Here is a tiny trained network, its code and every weight. The questions are about switching its units off for an input and a class, where a switched-off unit gives its printed mean instead of its output.

import numpy as np


def w(rows, s, z=0):
    codes = np.array(rows[::2]) - 128.0
    scale = np.full(codes.shape[1], s)
    scale[-1] = z or s
    return codes * scale


def norm(h):
    return h / np.sqrt((h * h).mean(-1, keepdims=True) + 1e-5)


def f(y):
    return np.maximum(y, 0)


def log_softmax(a):
    a = a - a.max(-1, keepdims=True)
    return a - np.log(np.exp(a).sum(-1, keepdims=True))


def net(x, mask):
    res = np.array(x, float).reshape(1, 5) / 4 @ E
    u = 0
    for l in range(3):
        y = f(norm(res) @ A[l][:, :-1].T + A[l][:, -1])
        res = res + np.where(mask[u : u + 4], y, B[l][:, -1]) @ B[l][:, :-1]
        u += 4
    return log_softmax(norm(res)[-1] @ U[:, :-1].T + U[:, -1])


A, B = {}, {}
E = w([
[154,57,128,192,93,142],'x0',
[177,182,2,176,75,133],'x1',
[35,115,121,98,109,122],'x2',
[113,122,108,140,197,146],'x3',
[182,177,149,123,128,97],'x4',
],0.007)
A[0] = w([
[45,86,104,190,216,255,152],'0.n1',
[174,175,121,51,137,60,48],'0.n2',
[65,139,132,107,109,72,6],'0.n3',
[117,168,34,127,122,230,18],'0.n4',
],0.0051,0.0021)
B[0] = w([
[119,2,80,153,204,128,253],'0.n1',
[184,132,82,120,144,185,178],'0.n2',
[116,173,177,49,95,115,153],'0.n3',
[96,111,129,82,105,166,194],'0.n4',
],0.0075,0.0036)
A[1] = w([
[241,175,27,116,129,46,214],'1.n1',
[183,201,241,138,153,190,95],'1.n2',
[118,131,194,173,10,1,251],'1.n3',
[77,139,97,238,84,142,147],'1.n4',
],0.0053,0.0019)
B[1] = w([
[134,112,97,145,125,226,253],'1.n1',
[187,135,159,170,185,132,189],'1.n2',
[161,254,209,132,102,197,198],'1.n3',
[84,242,104,69,132,184,187],'1.n4',
],0.0062,0.0041)
A[2] = w([
[106,98,122,80,184,69,4],'2.n1',
[140,92,203,182,179,3,122],'2.n2',
[193,203,85,49,237,187,92],'2.n3',
[139,107,247,115,155,143,173],'2.n4',
],0.0052,0.0019)
B[2] = w([
[30,170,48,92,161,22,155],'2.n1',
[254,183,66,84,114,148,179],'2.n2',
[64,178,91,226,200,166,254],'2.n3',
[140,170,76,231,84,147,232],'2.n4',
],0.006,0.004)
U = w([
[171,220,237,30,2,157,187],'0',
[99,202,42,172,148,170,253],'1',
[163,202,169,172,212,90,3],'2',
[86,141,127,69,116,39,3],'3',
[99,33,151,142,225,133,165],'4',
],0.0061,0.0022)

Each question gives the input, the list of numbers given to net, and the class t.
The units are the neurons (one row each of A and B). Each row of codes is followed by its name. A weight is (code - 128) times the scale printed after its matrix; where a second scale follows, it is the last column's (A, B and U).
mask holds one flag per neuron, layer by layer. A switched-off neuron (its flag False) gives its mean, the last column of its row in B, instead of its output. The means were averaged over made-up inputs and are rounded, as every weight is.
A unit's drop is (log p(t) with every unit on - log p(t) with that unit switched off) / (log p(t) with every unit on - log p(t) with every unit switched off).
The circuit of an input: a set's keep is (log p(t) with only the set's units on - log p(t) with every unit switched off) / (log p(t) with every unit on - log p(t) with every unit switched off). Starting from all 12 units, units are removed one at a time, each time the one whose removal leaves the highest keep (on an exact tie, the one counted first), for as long as the keep stays at least 0.8.
units of the circuit, in order: the units of the circuit, biggest drop first
most important unit: the unit with the biggest drop
top k neurons: the k neurons with the biggest drops, biggest first
k most important neurons of layer l: the k neurons of layer l with the biggest drops, biggest first
drop of u: that unit's drop, to one decimal
input [3,-4,5,-3,4], class 0: most important unit => 2.n3
input [8,4,3,-8,-2], class 0: 2 most important neurons of layer 2 => (2.n3 2.n4)
input [-7,3,5,-1,-5], class 3: 2 most important neurons of layer 1 => (1.n1 1.n3)
input [-1,7,3,-6,-3], class 0: top 2 neurons => (0.n1 2.n3)
input [2,2,-4,-7,-6], class 0: units of the circuit, in order => (0.n1 2.n3 1.n3)
input [0,2,4,2,-5], class 4: units of the circuit, in order => (0.n1 2.n4)
input [3,-1,5,-6,-3], class 0: top 3 neurons => (1.n3 2.n3 0.n1)
input [4,2,6,-7,0], class 0: top 2 neurons => (1.n3 2.n3)
input [8,4,0,-7,4], class 0: 2 most important neurons of layer 2 => (2.n3 2.n4)
input [-1,-3,6,-2,3], class 0: drop of 0.n1 => 0.1
